Below is a small trained network, with its code and all its weights. Each question gives an input and a class and asks what happens when units are switched off, that is, made to give their printed mean instead of their output.

import numpy as np


def w(rows, s, z=0):
    codes = np.array(rows[::2]) - 128.0
    scale = np.full(codes.shape[1], s)
    scale[-1] = z or s
    return codes * scale


def norm(h):
    return h / np.sqrt((h * h).mean(-1, keepdims=True) + 1e-5)


def f(y):
    return np.maximum(y, 0)


def log_softmax(a):
    a = a - a.max(-1, keepdims=True)
    return a - np.log(np.exp(a).sum(-1, keepdims=True))


def net(x, mask):
    res = np.array(x, float).reshape(1, 7) / 4 @ E
    u = 0
    for l in range(2):
        y = f(norm(res) @ A[l][:, :-1].T + A[l][:, -1])
        res = res + np.where(mask[u : u + 8], y, B[l][:, -1]) @ B[l][:, :-1]
        u += 8
    return log_softmax(norm(res)[-1] @ U[:, :-1].T + U[:, -1])


A, B = {}, {}
E = w([
[140,10,146,90,107,128],'x0',
[125,129,126,131,124,130],'x1',
[72,197,84,21,120,173],'x2',
[134,172,176,95,44,51],'x3',
[130,127,125,128,127,129],'x4',
[126,128,127,129,127,129],'x5',
[127,128,126,130,129,128],'x6',
],0.0011)
A[0] = w([
[51,58,130,33,117,153,15],'L0N0',
[68,107,101,81,207,239,78],'L0N1',
[113,117,220,107,102,84,47],'L0N2',
[195,46,252,214,98,90,81],'L0N3',
[217,68,125,251,217,97,121],'L0N4',
[119,254,124,172,88,158,251],'L0N5',
[170,180,143,250,137,104,74],'L0N6',
[169,168,64,188,220,226,171],'L0N7',
],0.0023,0.0012)
B[0] = w([
[197,131,131,172,112,222,168],'L0N0',
[197,116,14,163,154,122,208],'L0N1',
[141,125,97,178,62,139,159],'L0N2',
[114,100,34,134,128,75,238],'L0N3',
[46,174,203,56,112,191,251],'L0N4',
[93,82,127,129,251,99,245],'L0N5',
[206,193,179,189,107,169,200],'L0N6',
[42,121,130,156,46,158,238],'L0N7',
],0.0027,0.0023)
A[1] = w([
[182,79,165,3,72,140,94],'L1N0',
[61,85,140,60,109,185,151],'L1N1',
[135,99,94,168,70,166,154],'L1N2',
[219,169,183,199,114,55,119],'L1N3',
[92,179,143,89,188,209,248],'L1N4',
[103,44,113,144,153,183,86],'L1N5',
[126,222,171,92,162,101,20],'L1N6',
[98,172,92,68,49,171,114],'L1N7',
],0.003,0.0012)
B[1] = w([
[47,188,100,241,97,211,178],'L1N0',
[164,156,189,162,209,106,209],'L1N1',
[146,109,164,96,101,107,193],'L1N2',
[161,116,74,151,226,175,190],'L1N3',
[130,103,128,113,2,99,252],'L1N4',
[141,190,173,18,195,62,197],'L1N5',
[244,119,119,64,67,96,166],'L1N6',
[124,96,207,193,186,121,188],'L1N7',
],0.0027,0.0026)
U = w([
[46,178,225,224,58,217,254],'0',
[19,178,9,105,184,152,149],'1',
[231,179,89,226,243,60,96],'2',
[155,215,138,2,60,11,32],'3',
[95,44,247,47,238,93,125],'4',
[231,57,69,45,156,242,93],'5',
[170,4,103,183,33,38,70],'6',
],0.0086,0.0016)

Each question gives the input, the list of numbers given to net, and the class t.
The units are the neurons (one row each of A and B). Each row of codes is followed by its name. A weight is (code - 128) times the scale printed after its matrix; where a second scale follows, it is the last column's (A, B and U).
mask holds one flag per neuron, layer by layer. A switched-off neuron (its flag False) gives its mean, the last column of its row in B, instead of its output. The means were averaged over made-up inputs and are rounded, as every weight is.
A unit's drop is (log p(t) with every unit on - log p(t) with that unit switched off) / (log p(t) with every unit on - log p(t) with every unit switched off).
The circuit of an input: a set's keep is (log p(t) with only the set's units on - log p(t) with every unit switched off) / (log p(t) with every unit on - log p(t) with every unit switched off). Starting from the 12 units with the biggest drops (on a tie, the unit counted first), units are removed one at a time, each time the one whose removal leaves the highest keep (on an exact tie, the one counted first), for as long as the keep stays at least 0.8.
units of the circuit, in order: the units of the circuit, biggest drop first
k most important neurons: the k neurons with the biggest drops, biggest first
k most important neurons of layer l: the k neurons of layer l with the biggest drops, biggest first
drop when u is switched off: that unit's drop, to one decimal
input [2,-5,-1,8,-3,3,7], class 6: units of the circuit, in order : [L0N4, L1N5]
input [-2,6,-7,7,8,6,1], class 2: 2 most important neurons of layer 1 : [L1N3, L1N4]
input [-4,-6,-5,7,0,-2,-4], class 2: units of the circuit, in order : [L1N3]
input [4,6,-5,-2,-5,-8,3], class 4: 2 most important neurons : [L0N4, L0N3]
input [-6,-7,0,5,6,-8,-5], class 2: units of the circuit, in order : [L0N4, L1N3]
input [-2,-6,0,-4,-4,1,6], class 0: 2 most important neurons : [L0N7, L0N3]
input [1,-4,0,5,7,7,8], class 6: 3 most important neurons of layer 0 : [L0N4, L0N6, L0N2]
input [-6,7,5,1,6,-1,2], class 3: units of the circuit, in order : [L1N4, L1N6]
input [7,4,-5,-8,5,1,2], class 4: 2 most important neurons : [L1N5, L0N4]
input [1,-8,6,-3,-1,-8,-1], class 5: 3 most important neurons : [L0N1, L0N0, L0N3]
input [-2,-1,-8,8,0,5,-4], class 2: 3 most important neurons : [L1N3, L1N4, L0N7]
input [2,-4,-8,-8,-8,4,5], class 4: 2 most important neurons : [L1N5, L0N4]
input [-1,-2,-5,4,0,-3,6], class 2: 2 most important neurons of layer 0 : [L0N7, L0N6]
input [-4,3,-7,7,-5,-6,6], class 2: units of the circuit, in order : [L1N3]
input [3,1,8,4,2,0,4], class 0: units of the circuit, in order : [L1N0, L1N7]
input [1,7,0,-7,6,-2,-7], class 4: 2 most important neurons of layer 0 : [L0N6, L0N7]
input [1,-3,-6,-5,6,-7,-1], class 4: 3 most important neurons : [L1N5, L0N3, L1N0]
input [1,-8,0,-6,8,6,2], class 4: 3 most important neurons : [L1N5, L1N0, L0N6]
input [8,1,-8,-8,4,6,0], class 4: 2 most important neurons : [L0N4, L1N5]
input [-1,8,-6,8,1,-2,-7], class 2: most important neuron of layer 0 : [L0N7]
input [7,2,-4,-5,6,0,5], class 4: 2 most important neurons : [L1N5, L0N4]
input [6,-3,1,3,0,2,8], class 0: 3 most important neurons : [L1N0, L0N1, L1N4]
input [2,-1,1,4,-6,4,-2], class 0: 2 most important neurons : [L1N0, L0N1]
input [2,0,5,-3,-8,5,7], class 5: 4 most important neurons of layer 0 : [L0N1, L0N0, L0N3, L0N5]
input [-2,3,-8,7,7,5,8], class 2: 2 most important neurons of layer 0 : [L0N7, L0N6]
input [1,-7,-5,-5,-1,-5,-8], class 4: 3 most important neurons of layer 1 : [L1N5, L1N0, L1N1]
input [5,-1,-6,-6,7,-2,-6], class 4: 2 most important neurons : [L0N4, L1N5]
input [8,-3,3,5,-7,5,-1], class 0: drop when L1N0 is switched off : 0.6
